Facts:
(seten, Σ, 396); (tegem, Σ, 184); (skugram, Σ, 396)
(nubadis, Σ, 802); (skoga, Σ, 802); (deze, Σ, 184)
(bevatron, Σ, 412); (klake, Σ, 412); (dreza, Σ, 802)
(bisum, Σ, 412); (pepla, Σ, 396); (ritre, Σ, 308)
(trusanas, Σ, 802); (sopo, Σ, 802); (tomu, Σ, 420)
(zutidim, Σ, 802); (flibrel, Σ, 412); (skogrir, Σ, 802)
(skono, Σ, 412); (zanar, Σ, 412); (pestim, Σ, 396)
(tepleplil, Σ, 802); (sizen, Σ, 802); (buklil, Σ, 308)
(zuste, Σ, 308); (lapleste, Σ, 802); (buste, Σ, 802)
(mafe, Σ, 184); (sugir, Σ, 184); (biri, Σ, 412)
(tanal, Σ, 308); (zuva, Σ, 412); (tasifal, Σ, 308)
(limom, Σ, 184); (giron, Σ, 420); (ruplis, Σ, 802)
(setrituk, Σ, 412); (bostugol, Σ, 420); (tridrum, Σ, 412)
(mazu, Σ, 184); (dridral, Σ, 802); (klazadra, Σ, 308)
(plagros, Σ, 802); (klupler, Σ, 420); (zogom, Σ, 184)
(stesur, Σ, 412); (gastor, Σ, 802); (vedro, Σ, 802)
(tokil, Σ, 396); (baklogos, Σ, 802); (grubre, Σ, 802)
(tatral, Σ, 308); (peko, Σ, 184); (gakik, Σ, 802)
(togra, Σ, 802); (tritak, Σ, 412); (nidra, Σ, 396)
(risemuk, Σ, 802); (trozo, Σ, 412); (bruzopes, Σ, 420)
(dazuk, Σ, 802); (geguba, Σ, 420); (padro, Σ, 396)
(dise, Σ, 396); (flaple, Σ, 420); (saklon, Σ, 412)
(skapur, Σ, 308); (replipun, Σ, 802); (plodres, Σ, 802)
(bratik, Σ, 802); (grokli, Σ, 184); (tini, Σ, 396)
(guplel, Σ, 412); (dobedi, Σ, 184); (rufito, Σ, 802)
(trake, Σ, 802); (dofo, Σ, 802); (rapak, Σ, 802)
(kibrosa, Σ, 802); (simul, Σ, 396); (skebun, Σ, 802)
(vaflutu, Σ, 802); (deskubi, Σ, 396); (beflel, Σ, 308)
(grevi, Σ, 802); (safal, Σ, 396); (zabrel, Σ, 802)
(bobris, Σ, 396); (troklur, Σ, 420); (nure, Σ, 396)
(drepunak, Σ, 184); (plubrar, Σ, 308); (gabrar, Σ, 308)
(nistum, Σ, 802); (koplir, Σ, 412); (trisko, Σ, 802)
(plosubes, Σ, 308); (papen, Σ, 420); (geke, Σ, 412)
(fevis, Σ, 802); (tagul, Σ, 412); (kizi, Σ, 802)
(stastu, Σ, 308); (magil, Σ, 396); (goflus, Σ, 396)
(klimon, Σ, 802); (brure, Σ, 412); (sureba, Σ, 412)
(miste, Σ, 412); (fugrir, Σ, 412); (roral, Σ, 802)
(ratil, Σ, 802); (ruskebruk, Σ, 396); (retugrul, Σ, 802)
(fliske, Σ, 412); (tizi, Σ, 396); (muvete, Σ, 308)
(plaru, Σ, 308); (tiku, Σ, 802); (gribin, Σ, 420)
(deren, Σ, 412); (gruzol, Σ, 420); (girim, Σ, 802)
(triluk, Σ, 420); (klikes, Σ, 308); (flaklak, Σ, 420)
(gatrar, Σ, 412); (pluketro, Σ, 396); (megrok, Σ, 412)
(vipun, Σ, 308); (griron, Σ, 412); (puplum, Σ, 802)
(dograk, Σ, 412); (trustete, Σ, 396); (besi, Σ, 184)
(betogan, Σ, 412); (drikim, Σ, 308); (mosom, Σ, 396)
(seten, Ψ, deren); (skugram, Ψ, safal); (nubadis, Ψ, simul)
(skoga, Ψ, goflus); (deze, Ψ, klimon); (bevatron, Ψ, klake)
(klake, Ψ, plodres); (dreza, Ψ, papen); (bisum, Ψ, tiku)
(pepla, Ψ, buste); (ritre, Ψ, gatrar); (trusanas, Ψ, pepla)
(sopo, Ψ, tritak); (tomu, Ψ, zanar); (zutidim, Ψ, tatral)
(skogrir, Ψ, sopo); (skono, Ψ, flaklak); (zanar, Ψ, gruzol)
(pestim, Ψ, zutidim); (tepleplil, Ψ, zogom); (sizen, Ψ, fevis)
(buklil, Ψ, grokli); (lapleste, Ψ, kizi); (buste, Ψ, tasifal)
(mafe, Ψ, bruzopes); (sugir, Ψ, klazadra); (tanal, Ψ, miste)
(zuva, Ψ, trustete); (tasifal, Ψ, nidra); (limom, Ψ, nubadis)
(giron, Ψ, baklogos); (ruplis, Ψ, besi); (setrituk, Ψ, plagros)
(mazu, Ψ, troklur); (dridral, Ψ, stastu); (klazadra, Ψ, peko)
(plagros, Ψ, tanal); (zogom, Ψ, trozo); (stesur, Ψ, vaflutu)
(vedro, Ψ, tokil); (baklogos, Ψ, megrok); (grubre, Ψ, klupler)
(tatral, Ψ, gakik); (peko, Ψ, tini); (gakik, Ψ, deze)
(togra, Ψ, pluketro); (tritak, Ψ, buklil); (nidra, Ψ, skapur)
(trozo, Ψ, nistum); (bruzopes, Ψ, vedro); (dazuk, Ψ, vipun)
(padro, Ψ, sizen); (dise, Ψ, dreza); (flaple, Ψ, lapleste)
(saklon, Ψ, grubre); (skapur, Ψ, bisum); (replipun, Ψ, bratik)
(bratik, Ψ, beflel); (grokli, Ψ, pestim); (tini, Ψ, guplel)
(guplel, Ψ, grevi); (dobedi, Ψ, togra); (rufito, Ψ, tridrum)
(dofo, Ψ, gribin); (rapak, Ψ, dobedi); (kibrosa, Ψ, mafe)
(simul, Ψ, dofo); (skebun, Ψ, limom); (vaflutu, Ψ, triluk)
(deskubi, Ψ, skugram); (beflel, Ψ, bevatron); (grevi, Ψ, skoga)
(safal, Ψ, skogrir); (zabrel, Ψ, dise); (bobris, Ψ, geke)
(troklur, Ψ, klikes); (nure, Ψ, mosom); (drepunak, Ψ, skono)
(plubrar, Ψ, ruskebruk); (gabrar, Ψ, dazuk); (nistum, Ψ, giron)
(koplir, Ψ, drikim); (trisko, Ψ, zuva); (plosubes, Ψ, plubrar)
(papen, Ψ, mazu); (geke, Ψ, ritre); (tagul, Ψ, replipun)
(kizi, Ψ, seten); (stastu, Ψ, fugrir); (magil, Ψ, ruplis)
(goflus, Ψ, saklon); (klimon, Ψ, nure); (brure, Ψ, tagul)
(sureba, Ψ, roral); (miste, Ψ, deskubi); (fugrir, Ψ, padro)
(roral, Ψ, retugrul); (ratil, Ψ, dridral); (ruskebruk, Ψ, trisko)
(retugrul, Ψ, girim); (fliske, Ψ, dograk); (tizi, Ψ, setrituk)
(muvete, Ψ, plosubes); (plaru, Ψ, koplir); (tiku, Ψ, tomu)
(gribin, Ψ, bostugol); (deren, Ψ, trusanas); (gruzol, Ψ, rufito)
(girim, Ψ, tepleplil); (triluk, Ψ, gabrar); (klikes, Ψ, drepunak)
(flaklak, Ψ, ratil); (gatrar, Ψ, magil); (pluketro, Ψ, fliske)
(megrok, Ψ, gastor); (vipun, Ψ, flaple); (puplum, Ψ, stesur)
(dograk, Ψ, sureba); (trustete, Ψ, sugir); (besi, Ψ, plaru)
(drikim, Ψ, brure); (mosom, Ψ, zabrel)

Known rows:
sugir: [ -4  -4   6   2  -5  -5   0  -2   4  11   0   2   8 -21  -6  -1   2   3
   1   7  -2   7   4 -15  -5  15   4   0  -1  -3  -3]
vaflutu: [ 1 -2 16 -1  1  0  4 -4  4  4  0  4 -4  2  4 -3  2 -2 -2  3 -1  1 -2  2
 -2  0  6 -4  3 -3  4]
mosom: [ -2   3  -2   0   3  -9  -5   1   9  -2   0   7  14 -36  -4  -4   0   8
  -2   7   4   2  -3   9   4  -8   7  -2  -8   0  -6]
tokil: [ -8  -3  -6   3 -13  10   2  -2   7   2  -6   7   1  -8  -7   0   4   4
 -13   8   5   4  -1  20  -7  -3  -7  16  -4   2   2]
tini: [-10  -3   2   2  -7  -2   2  -3   7   5  -1   5   5 -24  -9   5   6   6
  11   9  -4   8   0 -13   3   8  -1   0  -1   2   0]
zuste: [ -5  -2 -11   4  -8   1  -3  -2   4   4  -4   3   4  14   1  -6   4   3
 -18   8   2   3   8  14  -6  -1  -9  15   0  -5   5]
gruzol: [ -1  -1  13  -2  -7  -3   1  -4   5  -3   3   4   9  -6   4  -5   2 -12
   0   5   2   1   3   2  -5   0  -1   5   4   4  -1]
goflus: [ -7  -1   1   2  -8   0   2  -2   7   3   0   6   4 -20  -5   4   5   5
   8   8  -1   8  -2  -5   2   4   0   0  -1   2  -1]
zogom: [ 10  -2   8   0 -12  -2 -10  -1   3  11   2   9  -2 -25   9   4   7   5
  -7   2   4  -3   3  -9 -13   2   1   3 -10  -2  -5]
buklil: [ -1   3   0   3   0 -14 -15   1   3  -6   0   8   2  17  11   4   0   1
  -6   9   5  17  -1   6  -1   1   2   5   3  -1   3]
tomu: [  0  -2  16  -2  -7  -4   2  -4   4  -2   4   3   8  -8   4  -7   2 -14
   1   4  -2   1   2   2  -3  -1  -1   5   5   4   0]
megrok: [  6  -6  -6  -1  -7   0  -3  -5   1   6  -2   9   3   2   3   3   2   1
 -10   5   6  -1   0  -1   1   0  -2   8  -6   4   1]
togra: [ 3 -1 13 -1 -1  0 -2 -3  4  4 -2  6 -6 -4  7  3  5  3 -2  3  5 -6 -1 -6
 -5 -1  4 -5 -2 -4  3]
klimon: [ -1   3  11  -1  12 -13  -8   0   6  -1  -4   2   7 -12  -2  -4  -3   1
  -8   6   8  -5  -2   6   1  -5  13  -7  -6  -6   0]
lapleste: [  1  -4  24  -1   1   0   8  -4   3   8   2   3  -6   0   4  -8   2  -7
  -2   2 -10   3  -3   6  -1  -2   7  -2   7  -2   5]
tatral: [ -1   5  -1   2   4 -19 -17   2   4  -3   0   5  10   2   4  -2   0   1
  -8   9   3   8   2   8   3  -4   4   3  -4  -4   0]
buste: [  1  -3  25  -1   1  -2   7  -3   2   9   2   2  -5   0   2  -9   2  -8
  -3   1 -12   2  -2   7   0  -3   8  -2   6  -2   5]
klake: [  4  -3 -11   0  -7   3   0  -5   0   3  -2   7   7  10   1   0   1   0
  -9   4   7   0  -1   4   3   2  -2   4  -5   2   1]
vipun: [  1  -1   5   2  -5  -6   2  -3   2   7   6   4   3   5   8 -11   5  -3
  -3   4 -13  10   5   6   1  -2  -1   5   7  -2   3]
skebun: [-1 -1 11  0  1  0  2 -3  5  2 -2  3 -2  2  4 -1  2  1 -3  4  4 -1 -2  0
 -3  1  6 -5  2 -4  4]

Rows:
No name comes twice in this set of rows, the named rows included.
[ 2 -6 -5 -1 -4 -2  0 -5  1  6 -2  8  7  1 -1  2  1  1 -4  7  2  2  0 -8
  6  6  0  4 -3  3  1]	saklon
[ -6  -4   2   0 -11   5   0  -4   6  -3  -5   3   7   3  -2  -3   1  -9
 -13   8  10  -4   5  11 -11   0  -7  16   1   3   2]	geguba
[  6   2 -13   0  -8   4   0  -5  -1  -1   2   5   9  14   2   1   1  -2
  -2   2  10   0  -2   3   7   4  -1  -3  -6   2   0]	gatrar
[  6   0 -12  -1  -7   3   0  -5  -1   1   0   7   8  11   2   1   1  -1
  -5   3   9   0  -2   3   5   3  -1   0  -6   2   0]	bevatron
[  0  -1  -2  -4   3  -3   3  -5  10  -7   2   6  19 -22   6 -10  -2   0
  -3   8  12  -4   5   0  -3  -4   4   2   4   0  -6]	papen
[ 6 -6  1 -2 -4 -3  2 -5  0  7  1  8  5  1  2 -3  1 -4 -6  3 -3  3 -2  1
  6  1  2  5 -2  4  1]	zanar
[ -2   3  15   0   9 -12 -11   1   5  -4  -4   4   0   2   2   3  -3  -1
  -6   6   9   3  -6   7  -1  -2  12  -5  -3  -3   3]	zutidim
[-4  0 -5  3 -3 -8 -3 -3  4  4  2  3  7  3  4 -3  6  4  0  8 -3  6  8 -7
  1  4 -3  2  2 -5  2]	plubrar
[ 4 -2 14  0 -3 -1 -5 -3  5  6 -2  7 -9 -7  8  6  6  3 -3  3  5 -9  0 -9
 -7 -3  3 -4 -5 -4  3]	nistum
[  1  -2 -19   0   3   1   6  -5   8   1   4   9  13  -6  13 -12   2  15
  -7   9   5   6   8   0  -1  -2   1   2   8  -6  -2]	klikes
[  6  -1   6   0  -8  -1  -5  -2   3   7   2   7   3 -17   5  -2   3   3
  -6   3   3   4   1  -1  -9   5   4   2  -4  -2  -4]	dobedi
[  0  -1   2  -2  11  -3   3  -3   8   1  -1   4   8 -16   3  -8  -2   9
  -7   6   8  -5   0   3  -1  -5  11  -8   0  -7  -2]	dreza
[  1  -1   2   2  -5  -6   0  -3   2   5   5   5   4   5   8  -9   5  -2
  -3   5 -10  10   5   4   1  -1  -1   5   6  -3   3]	gabrar

The same elements again, as new rows of numbers:
Known rows:
gribin: [ -4 -21  10  -7  -7  -5  -4   8  -2  -4 -10   0   1  10   2   5 -17   5
  -3   1   1  -7   3  -2   9   1  -4  -4   4  -8  -2   1]
sizen: [ -5  -9  -4 -16  23   2  -6   8   2 -11  -4  -5  -2   2   1   4  -5  11
  -8   4   3  -8  -1   4   0   0   5  -6   4  -8 -12   3]
risemuk: [-19 -26  -4 -15  15   3  -1   8  -3 -18 -22  -5  -2   1   1   2 -17  13
  -7  -1   5 -10  -8   3   0   1   8  -4   4 -20  -5  13]
giron: [ 10  -9   8   0 -20  -7  -5  10  -8   2 -15  -3   9   8   2   2 -11   5
 -13   9  -6  -8  24   1  14  -1  -6 -13   2  10  -2   4]
drepunak: [ 13  15   4 -14  18  16 -25  16   0 -14  31  -8 -12   7   2  10  13  17
  -3   5 -12 -16  24   5   2   0  -3   6   9  -5 -13 -13]
retugrul: [ 10  -2  -9  -1  -9  -2  -4  11 -11   0 -24 -10  12  -1   1  -3  -4  11
 -26  14  -9 -12  32   7  11  -3   1 -22   2  17  -7  17]
tomu: [ 15 -14  13   2  -6 -10  -4  11   7   0   3  -3   3   7  -3   5 -11   3
   2   2  -2  -7  -4 -12   7   6 -12 -16   6   3  -2   3]
nubadis: [ -2 -11  -3  -8  15  -2  -6  10   1   2   2  -5   1   2  -1   0   2   2
 -11   8   0  -2   0   0  -1   3  -2 -14   6   5  -8   5]
dobedi: [  4  -9   8   1   3   9 -12  12  -6  -2  -2  -9   6  -2  -5   2   3  11
 -10   3  -8  -3  19   2   7   4  -4  -6   7   4   3   3]
simul: [  2   5   5  -5  -2   5   0   9  -8   5   9  -2   7  -1  -1   3  -4   8
  -4   2   3  -1   8   4  -2   0  -7 -12   4  -2   4   0]
tagul: [-16   2  -5   5 -13  13  -1  16  25   2  -2  -2  -4  15 -11  11   2  -8
 -18  15  15  13  -5   1  -3   4  -8   2   2  11  13   0]
trustete: [ 19 -22   1 -13   8  -2 -16  17 -24  30   7   1   0 -14  -1  -7 -10  12
  -3 -10   9  12  -6   4  -5  -4 -11  -2   4  13  11  -4]
drikim: [-20  -5   0  10  -7  17  17  21  23   8  -5  -3  -8  15   2  10   0   8
 -18  22  13  14  -8   5  -3   9  -3   0   6  15  10  -7]
klazadra: [ 21 -39  -9  -9  13  -2  -8  18 -16  37  -1  -3  -7 -17   5  -8  -3  13
  -3  -5  11   8 -11   3   3   1  -8   8  10  22   4  -4]
deze: [-32 -21   8   5 -21  14 -19  16 -21   5   9   1  -6   4   0  -3  16 -14
   0   3 -15 -16   6  -2   4  10 -18 -12  16 -15   7  11]
tridrum: [-15 -21  -7 -14  -8   6   0   3   1 -23 -28  -4  -1  -1  -4   7 -22   6
   0  -9  13 -17  -6   3   6  -3   4  10   4 -27   4  16]
baklogos: [ -1 -10  -6  -6   5  -1  -5  10  -5  -3 -14  -7   5   0   0  -1  -3   7
 -16   9  -3  -8  11   3   5   0   1 -15   4   5  -7  11]
fugrir: [ 16  17  -8 -15  11   7 -12   5   9  -4  17  -6  -2   1  -4  11   6  -1
  -5   3   5 -11  16   2   5  -4  -3   7   5   0 -10  -5]
beflel: [-13  -8  -1   5  -4  14  14  15  12   8  -4  -3  -5   7   4   7   0   8
 -11  15   9   4  -3   4   1   8  -3  -2   8  10   6  -3]
buklil: [-27 -10   7  -1   9   8  16  -9  -9  20   2   1  18  -6   5  -1  18 -16
   1   7   3   2   8   4  10  10  -1  -6  13  -9  -6  -2]

Rows:
No name comes twice in this set of rows, the named rows included.
[  8   7   3 -14  -9   3 -22  19  -3  -5  25   2 -17  19  10  10   2   3
  -2   9  -8 -22  17   0   5  -2 -12  -2   8  -4 -14 -11]	troklur
[ -8  -7   3 -11  33  -2  -1  -3   1   5   5  -5  13  -2  -4   1   8  -2
  -9   7   2   7   4   3   3   5   4 -11   5   0 -13  -2]	plagros
[  8 -15  -5  -3   3   4   4  12  -4  17   0  -4  -2  -7   7   1   1  10
  -3   6   5  -3   1   3   5   4  -4  -1  11  10   0  -1]	plosubes
[ 17  12  -6 -13  19  11   2   9   6   1  20  -7  -6   0  11  10   7  16
  -2  12   2 -12  19   7   5   1   3   5   9   4 -16 -15]	stastu
[-11 -18  -3 -10  12   1  -3   9  -1  -8 -10  -4  -1   1   0   1  -6   8
  -9   3   2  -7  -4   1   0   2   3  -9   5  -8  -7   9]	vedro
[-4 -2  6 -5 25  6 16 -7  1 14  3 -5 17 -8  3  3 10  0 -2  8  7  5 11  6
 10  6  6 -2  9  2 -9 -9]	tanal
[-22  -2   5  -6  11   3   3 -16  -2  13   5   1  24  -6 -10   2  19 -30
  -1   1   7   6  11   2  11   5  -3  -2   9 -13  -4   1]	tritak
[ -8 -18  -2 -10  13   0  -2   9   1 -10 -10  -6   0   0  -2   2  -8   9
  -6   2   2  -9  -9  -1  -1   3   1 -12   6  -7  -7  12]	rufito
[-32 -17   0   4 -23  10   8   7 -17  19   4   4   1   0  10  -3  16 -17
   2  10  -2 -14   2   2   6  10 -13 -13  17  -9   1   8]	tatral
[-16 -25   9  -8   8  11  -8   9  -7 -22 -19  -8   0  -1  -3   4 -14  19
  -2  -7  -1 -10   2   3   5   3   5   5   6 -23   6   8]	tegem
[-32   1  12  -2  -8   7   3  -2 -23  14  11   6  17  -2   1  -2  11 -19
   1   1  -1   0   9   3   0   5 -11 -19   9 -18   4   4]	pestim
[ 11  -3  -4  -1  -6   0  -6   8  12  -1   4  -6   3  -3 -10   5   0  -5
   0   0   5  -9  -3  -7   5   2 -11  -8   8   2   3  11]	zanar
[-15 -24  -3  -7  -1   9  13   7  -4 -10 -22  -4  -4  -4   9   5 -18  19
   0   2   9 -14  -3   6   7   3   7   5   8 -16   0   8]	zuste
[  0  -6  -9  -6 -11   4  -4   5   0  -7 -15  -5   4  -3  -5   5  -7  -2
  -8   0   6 -13   9   2   9  -2  -3   0   5  -5   3  13]	megrok
[  1   4   3  -9   0  17 -28  22  -8 -11  28  -4 -17   8   4   7  13   9
  -3   5 -14 -23  19   3   1   2 -11   0  12  -8  -6  -5]	mazu

The same elements again, as new rows of numbers:
Known rows:
padro: [ -7  -5   6  11  -4 -10   4   2  -5   6  -5   2   1 -16   5]
buklil: [ 22  -6   5  23  -5  14 -19 -10  26  -9   5 -16 -13  -2  -5]
drepunak: [-28 -10  -1  20 -14 -17   0   1 -24  25  -9 -10   9 -15   2]
klupler: [ 23  12 -10 -36  10  18 -27  13  -8  42   0  -3   1  -5 -22]
muvete: [10  2  1 13  0 -7 -1  3 21 -1  0  1  0 -8  7]
dreza: [-28 -12  -1  16 -14  -9  -8  -8 -10  26  -7 -12   2   5   0]
dobedi: [ -4  -1   3   7  -2   6  12   5 -10  -7   0   2   1  -8   1]
zogom: [-6  1  8  6 -3 20 26 13 -9 -8  1  7  0 -8  0]
plubrar: [ 7  3  3 13  0 -2  8  6 23 -3 -1  4 -1 -9  6]
replipun: [-21   1  -8   3  12 -32   2   7  18 -22   0   0   0   5 -24]
skugram: [ 15  -7  11  12  -2  16  -6  -7   5 -17   5  -7 -13  -7  -6]
tatral: [ 12  -9   4  26  -9   7 -20 -10  21   3   2 -18 -10  -5  -2]
gribin: [-12   0  -6  -3   1   9  -6  -1   1   4   1   2  -1   9   6]
drikim: [ -6   5  -8  17  16 -49  -4  14  44 -23   0   1   0 -14 -23]
tiku: [  5   3  -4 -14   1  -2   0 -15 -15 -12   2  11   5  15  25]
magil: [-12   0   0   9  11 -31   4  10  15 -21  -2   4  -2 -18 -17]
megrok: [ 2  0  0 -3  0  5  6  4 -1  1  1 -1  1  3 -5]
ruplis: [-22   1  -8   2  12 -33   2   7  19 -23   0   1  -1   5 -23]
vaflutu: [ -2   1  -1  -7   0   0   3  -9  -5 -10   2   7   2  13  13]
seten: [ 22   5   2 -13   3  -6   1 -16 -21 -17   0  18   7  -7  40]

Rows:
No name comes twice in this set of rows, the named rows included.
[ 29   8  -4  -6   3 -13  -6 -15   1 -12   1  14   9  -3  42]	tasifal
[ -4 -13   3  22 -12  10 -13  -7 -15   4   0 -19  -5  -7  -7]	deze
[ 27   7  -3  -3   3 -13  -6 -13   4 -11   1  12   8  -4  37]	skapur
[-10   1  -6  -5   2   9  -4  -8  -6  -5   2   9   1  12  20]	gruzol
[-5  0  1  2 -1  6 12  4  2 -6  1  1  0  4  0]	saklon
[ -2   1  -4  -2   4 -12  -1   4   3  -5   1  -4   1   0 -11]	klake
[-18   0  -1   2   0  20  11   3   4  -2   2   9  -3  11   9]	giron
[  5   1  -2  -6   0  -3   2  -9 -11 -11   2   5   5   7  17]	zanar
[  6   5   6  13   0   8  19  13  27  -3   0   9  -2 -11   4]	klazadra
[-10   1  -6  -6   2   6  -3  -9  -8  -8   3  11   3  13  24]	triluk

